[128 = 0]
[104 131 163 133 124 127 148 142 138  99 137 125 156 116  97 132 124  89
 137 112 140 129 139 111 112 134 121 127 156 163 117 115 107 131 161 129
 132 125 119 120 131 157 113 111 125 134 141 123  97 110 125 129 127 105
  97 126 140 109 130 111 162 147 125 133 120 142 117 178  72  86 135 113
 140 127 135  93] => (15)
[136 137 150 130 139 137 115 173 135 124 130 124 173  93 121 127 117  61
 115 127 148  93 127  82 107 141 134 128 157 141 130 100 106 125 170 150
 112 139 112  91  90 134  99  96  81 126 126 121  97 126 130 153 162 102
 119 109 116 119 142 126 121 124 128 130 141 152 143 169  72  83 161 123
 127 117 127  62] => (15)
[  4 114 117 129 133 131 167 144 114 142 122 105 174 123  71 124 114   4
 122 114 129 145 111 125 120 151 133 120 129 172 127 130 137 139 193 142
  95 138 121 137 111 159 104  54 103 121 159 107 146  87 144 135 141 119
 115 140 128 115 122 140 141 151 103  95 115 127 149 143 117  90 124 129
 147 147  81 105] => (20)
[141 128 127 160 150 136 118 141 125 127 114 121 122 105 132 127 135 178
 130 130 150 118 122 111 107 119 119 131 141 136 112 125 111 122 149 142
 119 137 123 130  79 121 124 122  80 118 121 125 135 128 147 158 142 125
 116 118 125 160 142 139 140 144 134 111 117 135 119 178 115  98 168 206
 120 131 121  87] => (15)
[ 88 149 198 139 120 120 178 133 154 119 142 155 158 124 121 106 116 189
 128  84  88  85 138  93 150 134 127 129 141 115 121 104 114 156 167 120
 141 130 131 118 122 179 109 130 140 136 134 106  85 148 116 132 145 101
 128 119 133  95 145 118 117 121 121 161 124 130 121 133  55 102 102  60
 156 108 152  80] => (15)
[135 129 167 130 136 132 106 122 145 124 112 137 136 134 174 130 137 225
 129 126 136 125 131 123 128  98 127 125 121 148 130 123 132 141 107 143
 147 124 129 147 128 126 156 160 115 104 126 147 124 131 133 131 106 170
 132 110 135 153 135 138 144 132 141 121 133 138 130 150 119 116 173 186
 102 119 138 131] => (15)
[147 131 121 135 137 160  84 162 134 129 122 111 135 105 117 126 118 103
 142 125 158 118 116 112 113 130 138 141 126 142 121 105 102 120 150 133
 126 143 116 119  93 144 130 196  79 111 129 100 120 105 124 155 148 115
 127 126 139 131 134 112 137 119 164 143 137 130 127 178  86 106 175 150
 136 122 129  64] => (15)
[132 130  90 142 154 151 105 180 125 126 118 114 177 111 136 147 134  24
 116 121 130  79 121 124 108 136 112 128  95 148 130  94 118 128 214 144
 125 126 128 116  82 145 106 159  38 125 121 100 111 104 133 168 152 103
 130 127 121 140 141 142 131 140 148 126 102 124 161 143 104  89 191 151
 114 126 109  51] => (15)
[108 143 197 143 130 141 130 170 118 135 118 136 124 107 174 121 107 195
 134  95 148 101 133  45  98 138 110 129 145 143 136 114 126 127 177 152
 146 134 119 121  55 154  82 139 145 114 111 127  99 140 134 163 119  89
 127 114 126 106 141 155 162 142 123 139  89 134 128 184  78  72 157 136
 114 104 140  24] => (15)
[133 146 145 154 131 142 128 145 132 134 121 123 147 102 133 131 127 153
 147 134 128 102 130 106 116 139 115 119 105 136 133 111 117 129 192 140
 133 129 120 129  93 115 110 126  67 108 130 128 111 115 140 162 136 113
 125 122 120 144 127 118 123 134 147 133 109 136 126 164  77  96 189 156
 125 108 121  86] => (15)
[150 111 134 102 134 144 137 149 132 119 132 128 124 122 156 129 120 147
 138 140 144 150 120 119 126 122 116 137 157  85 121 108 113 121 166 138
 115 139 132 132 109 106 130 137 100 111 128 134 115  96 111 123 144 107
 135 104 125 140 121 130 166 125 140 138 121 120 109 178  72  95 180 174
 101 124 158  94] => (15)
[119 137 159 153 138 159 156 154 150 131 116 112 161 114 151 138 128  86
 123 113 121  70 122  87 138 140 110 115 116 107 128  78 107 133 211 146
 145 131 135 123  89 137  83 152  84 120 131 113  55 121 122 150 146  97
 123 130 116 111 117 120 122 119 129 138 123 133 136 155  35  74 172 109
  73 110 135  36] => (15)
[114 130 138 147 125 142 147 142 147 128 138 115 154 121  96 132 131 146
 125 125  99 107 122 107 130 142 127 126 143 118 126 116 120 125 155 135
 135 141 130  95 152 138 139  72  95 122 131 128 107 123 137 149 161 109
 129 134 131 127 139 120 117 133 135 138 119 118 153 163  75  99 163 149
 152 122 125  86] => (20)

[128 135 133 135 127 130 130 126 130 125 135 142 122 144 141 135 111  96
 107 125 130 132 128 116 139 136 115 115 116 136 135 128 127 128 134 137
 136 114 131 142 130 128 110 140 117 120 125 119 134 139 121 141 114 125
 109 143 125 149 129 104 132 138 129 140 119 143 120 137 137 115 120 114
 146 108 133 126] => <92>
[137 133 117 130 131  93 125 136 111 128 143 145 128 170 162 143 127 102
 129 148 128 119 118 126 122 122 101 159 124 148 123 125 135 127 131 133
 142 115 125 134 120 132 139 105 147 153 112 135 112 135 139 164 124 155
 112 116 127 130 122 114 132 126 122 129 129 146 124 134 126 140 121 142
 111 127 133 141] => <92>
[125 131 132 117 112 134 107 116 101 133 121  92 111 137 131 131 131 125
 111 159 127 172 137 126 129 109  73 149 112 164 119 118 149 145 120 129
 145 115 136 137 149 128 117 104 146 148 109 132 126 122 109 149 108 132
 112 101 156 149 139  90 111 168 125 102 128 152 150 147 124 103 133 119
  86 121 120 140] => <92>
[125 105 122 105 129 108 126 132 105 142 142 119 113 160 158 133 131 125
 132 150 139 112 130 106 156  83 106 181 135 144 130 119 135 150 128 123
 145 126 122 114 134 141 140 101 178 143 107 150 118 128 149 162 137 136
 121 109 144 117 134 110 110 140 116  83 136 133 162 133 129  80 133 134
  94 142 133 151] => <92>
[134 132 121 124 125 113 126 136 134 126 128 127 124 141 152 129 135 124
 125 148 135 129 129 125 133 111 102 143 123 153 116 126 137 122 127 127
 129 120 121 120 118 134 107 114 143 135 124 117 126 127 127 150 130 148
 132 107 133 127 122 112 124 135 126 115 124 139 127 132 125 125 120 119
 114 123 128 131] => <92>
[135 114 131 129 124 142 125 129 146 128 120 107 125 110 125 121 133 139
 123 146 138 138 143 118 146 106 120 123 129 145 119 131 128 128 127 124
 132 127 117 111 122 134  93 125 135 116 132 129 133 121 125 125 135 126
 152  99 142 114 127 118 107 140 126  98 127 124 131 127 125 114 122 106
 116 120 120 138] => <92>
[129 134 122 115 124 104 119 127 107 130 136 128 120 159 155 136 130 112
 126 150 129 137 124 128 124 118  94 158 122 151 122 122 141 133 127 129
 139 117 131 132 131 133 132 106 149 152 112 138 118 130 128 158 121 147
 113 112 137 135 127 108 127 139 124 117 130 149 134 137 123 128 125 138
 102 130 129 133] => <92>
[124 140 122  97 120 106 125 122 123 130 121 121 107 161 174 131 139 124
 121 152 141 136 126 119 139  93  64 166 110 165 112 114 150 126 126 129
 133 116 124 121 127 131  96 110 161 139 114 131 134 127 122 174 125 160
 110 111 149 145 132  88 131 151 126 105 127 157 147 144 128 101 127 111
 109 126 140 135] => <92>
[124 158 124 104 118 110 123 120 129 125 111 131 111 151 170 132 137 120
 113 137 137 146 123 127 128 114  64 141 101 161 110 118 146 115 126 133
 126 116 127 127 126 126  85 123 138 133 120 122 142 130 110 165 118 158
 107 124 142 158 130  87 139 154 132 126 122 159 134 143 130 112 122 104
 128 119 138 123] => <92>
[143  90 127 146 132 138 130 141 136 131 136 121 133 124 115 127 115 122
 128 156 137 116 148 108 152 105 147 135 147 137 132 137 119 141 129 124
 144 126 110 111 118 143 121 115 139 123 124 137 116 126 143 123 141 115
 157  95 134  91 123 128  94 127 118  89 124 114 127 120 129 116 115 123
 105 117 118 146] => <92>
[116 142 130 106 122 126 127 117 121 131 118 126 112 135 144 127 130 129
 122 119 130 138 123 128 127 119 100 128 118 133 123 116 136 128 125 130
 124 126 133 133 138 123 116 130 133 129 124 126 136 127 113 144 119 130
 107 142 135 150 135 110 139 143 132 130 130 141 143 136 131 111 135 120
 132 131 137 128] => <92>
